Below is a small trained network, with its code and all its weights. Each question gives an input and a target symbol and asks what happens when units are switched off, that is, made to give their printed mean instead of their output.

import numpy as np


def w(rows, s, z=0):
    codes = np.array(rows[::2]) - 128.0
    scale = np.full(codes.shape[1], s)
    scale[-1] = z or s
    return codes * scale


def f(y):
    return y / 2 * (1 + np.tanh(0.7978845608 * (y + 0.044715 * y**3)))


def softmax(a):
    e = np.exp(a - a.max(-1, keepdims=True))
    return e / e.sum(-1, keepdims=True)


def log_softmax(a):
    a = a - a.max(-1, keepdims=True)
    return a - np.log(np.exp(a).sum(-1, keepdims=True))


def net(x, mask):
    ids = ['βεθλξπστφψω'.index(c) for c in x.split()]
    T = len(ids)
    res = E[ids] + P[:T]
    u = 0
    for l in range(2):
        q, k, v = (res @ M[l].T for M in (Q, K, V))
        z = softmax(np.where(np.tri(T) > 0, q @ k.T / 3**0.5, -1e9)) @ v
        res = res + np.where(mask[u], z, O[l][:, -1]) @ O[l][:, :-1]
        u += 1
        y = f(res @ A[l][:, :-1].T + A[l][:, -1])
        res = res + np.where(mask[u : u + 8], y, B[l][:, -1]) @ B[l][:, :-1]
        u += 8
    return log_softmax(res[-1] @ U[:, :-1].T + U[:, -1])


Q, K, V, O, A, B = {}, {}, {}, {}, {}, {}
E = w([
[74,184,220],'β',
[134,161,60],'ε',
[160,81,134],'θ',
[138,83,137],'λ',
[41,4,48],'ξ',
[140,223,154],'π',
[122,53,168],'σ',
[78,95,140],'τ',
[18,5,113],'φ',
[179,157,49],'ψ',
[154,89,132],'ω',
],0.021)
P = w([
[151,188,200],'0',
[87,230,215],'1',
[54,252,193],'2',
[69,224,186],'3',
[96,214,188],'4',
[71,231,195],'5',
[82,218,185],'6',
[65,223,196],'7',
[67,201,174],'8',
[95,200,179],'9',
[81,190,181],'10',
[98,180,190],'11',
[87,194,187],'12',
[91,174,167],'13',
],0.0029)
Q[0] = w([
[183,249,100],'0.h1',
[134,253,3],'0.h1',
[109,183,47],'0.h1',
],0.0074)
K[0] = w([
[170,127,186],'0.h1',
[171,194,117],'0.h1',
[73,198,252],'0.h1',
],0.013)
V[0] = w([
[115,149,101],'0.h1',
[72,9,2],'0.h1',
[109,43,40],'0.h1',
],0.0059)
O[0] = w([
[89,123,133,119],'0.h1',
[51,195,122,254],'0.h1',
[72,210,2,202],'0.h1',
],0.0073,0.0054)
A[0] = w([
[248,36,116,1],'0.n1',
[41,234,210,245],'0.n2',
[164,255,169,225],'0.n3',
[156,194,53,72],'0.n4',
[141,146,122,73],'0.n5',
[252,72,151,8],'0.n6',
[141,160,125,95],'0.n7',
[138,136,181,44],'0.n8',
],0.0077,0.0054)
B[0] = w([
[72,127,64,140],'0.n1',
[200,15,2,255],'0.n2',
[254,142,111,174],'0.n3',
[141,234,249,142],'0.n4',
[165,201,70,116],'0.n5',
[115,123,57,141],'0.n6',
[177,165,93,121],'0.n7',
[84,96,77,119],'0.n8',
],0.0079,0.0099)
Q[1] = w([
[86,187,217],'1.h1',
[147,237,167],'1.h1',
[105,252,157],'1.h1',
],0.014)
K[1] = w([
[123,189,164],'1.h1',
[89,189,113],'1.h1',
[9,212,125],'1.h1',
],0.013)
V[1] = w([
[204,110,116],'1.h1',
[188,254,137],'1.h1',
[23,97,89],'1.h1',
],0.0086)
O[1] = w([
[112,182,254,255],'1.h1',
[97,244,119,55],'1.h1',
[223,77,52,87],'1.h1',
],0.0077,0.0095)
A[1] = w([
[182,164,169,74],'1.n1',
[56,139,97,163],'1.n2',
[184,180,82,76],'1.n3',
[137,87,213,129],'1.n4',
[164,178,10,99],'1.n5',
[149,181,113,5],'1.n6',
[162,79,178,94],'1.n7',
[97,154,238,135],'1.n8',
],0.013)
B[1] = w([
[78,57,186,148],'1.n1',
[229,147,119,176],'1.n2',
[14,68,224,159],'1.n3',
[46,254,84,220],'1.n4',
[122,230,122,212],'1.n5',
[24,23,235,134],'1.n6',
[70,115,75,183],'1.n7',
[228,50,110,252],'1.n8',
],0.008,0.015)
U = w([
[99,111,126,191],'β',
[99,204,144,187],'ε',
[201,84,92,95],'θ',
[116,118,129,125],'λ',
[170,205,81,86],'ξ',
[9,111,117,84],'π',
[130,119,141,254],'σ',
[124,129,131,135],'τ',
[206,119,163,118],'φ',
[135,18,150,73],'ψ',
[98,96,188,47],'ω',
],0.013,0.0078)

Each question gives the input, a string of symbols that net reads in full, and the target symbol t.
The units are the heads (3 rows each of Q, K, V and O) and the neurons (one row each of A and B). Each row of codes is followed by its name. A weight is (code - 128) times the scale printed after its matrix; where a second scale follows, it is the last column's (O, A, B and U).
mask holds one flag per unit, layer by layer, with each layer's heads first. A switched-off unit (its flag False) gives its mean, the last column of its rows in O or B, instead of its output. The means were averaged over made-up inputs and are rounded, as every weight is.
A unit's drop is (log p(t) with every unit on - log p(t) with that unit switched off) / (log p(t) with every unit on - log p(t) with every unit switched off).
The circuit of an input: a set's keep is (log p(t) with only the set's units on - log p(t) with every unit switched off) / (log p(t) with every unit on - log p(t) with every unit switched off). Starting from the 12 units with the biggest drops (on a tie, the unit counted first), units are removed one at a time, each time the one whose removal leaves the highest keep (on an exact tie, the one counted first), for as long as the keep stays at least 0.8.
circuit, biggest first: the units of the circuit, biggest drop first
most important unit: the unit with the biggest drop
k most important neurons: the k neurons with the biggest drops, biggest first
k most important neurons of layer l: the k neurons of layer l with the biggest drops, biggest first
input τ σ σ σ σ σ λ σ φ σ σ ω, target θ: circuit, biggest first -> 1.h1
input θ φ φ σ ω, target θ: 2 most important neurons of layer 0 -> 0.n2, 0.n4
input ψ τ σ σ ψ ε π σ, target φ: circuit, biggest first -> 1.n8, 1.h1, 0.n3, 0.n2
input ε τ τ σ λ σ ε π σ σ σ ψ, target φ: circuit, biggest first -> 0.h1, 1.h1
input ε σ σ φ σ ε ω τ, target θ: circuit, biggest first -> 0.n2, 1.h1
input σ τ τ ε τ τ, target ψ: circuit, biggest first -> 1.h1, 1.n5
input ε ε ψ σ ε ψ ε ψ σ φ ε, target θ: 2 most important neurons -> 0.n3, 1.n4
input π σ σ σ ψ, target φ: 4 most important neurons -> 0.n2, 0.n3, 1.n4, 1.n8
input φ τ σ λ π π σ ε λ σ τ τ, target φ: 4 most important neurons -> 1.n8, 0.n3, 1.n2, 1.n4
input ξ β σ β σ β τ, target ξ: 3 most important neurons of layer 1 -> 1.n2, 1.n3, 1.n8
input τ τ λ σ τ σ τ ω λ σ ε ξ, target ξ: 4 most important neurons -> 1.n2, 1.n5, 1.n8, 0.n2
input σ σ ε σ ψ τ τ φ, target θ: 2 most important neurons -> 1.n2, 0.n2
input ξ β ε λ σ σ, target ξ: 2 most important neurons of layer 1 -> 1.n2, 1.n3
input σ σ ψ σ σ σ σ φ σ, target θ: circuit, biggest first -> 0.h1, 0.n2, 1.h1, 0.n3
input λ σ ε σ ω ω σ σ σ π ε θ, target φ: 3 most important neurons -> 1.n8, 0.n2, 0.n3
input σ λ π σ σ σ τ σ σ τ, target φ: most important unit -> 1.n8
input λ λ σ σ ψ τ ε τ φ λ, target θ: 3 most important neurons -> 1.n4, 0.n2, 1.n3
input σ σ φ λ τ τ ε σ ε σ σ ψ λ, target θ: 3 most important neurons -> 0.n2, 1.n4, 1.n3
input π σ σ σ σ σ σ σ ω, target φ: circuit, biggest first -> 1.n8, 0.n3, 1.h1, 0.n2
input σ σ ε, target ε: 2 most important neurons of layer 0 -> 0.n2, 0.n4
input τ τ φ τ, target θ: most important unit -> 1.n4
input φ τ ε τ τ σ σ, target θ: circuit, biggest first -> 0.h1, 0.n2, 1.h1
input σ φ τ φ τ λ ε π σ λ σ τ σ, target φ: 4 most important neurons -> 1.n8, 0.n3, 1.n2, 1.n4
input ψ ψ σ σ σ σ τ σ φ ψ, target θ: 4 most important neurons -> 0.n3, 1.n5, 1.n4, 0.n2
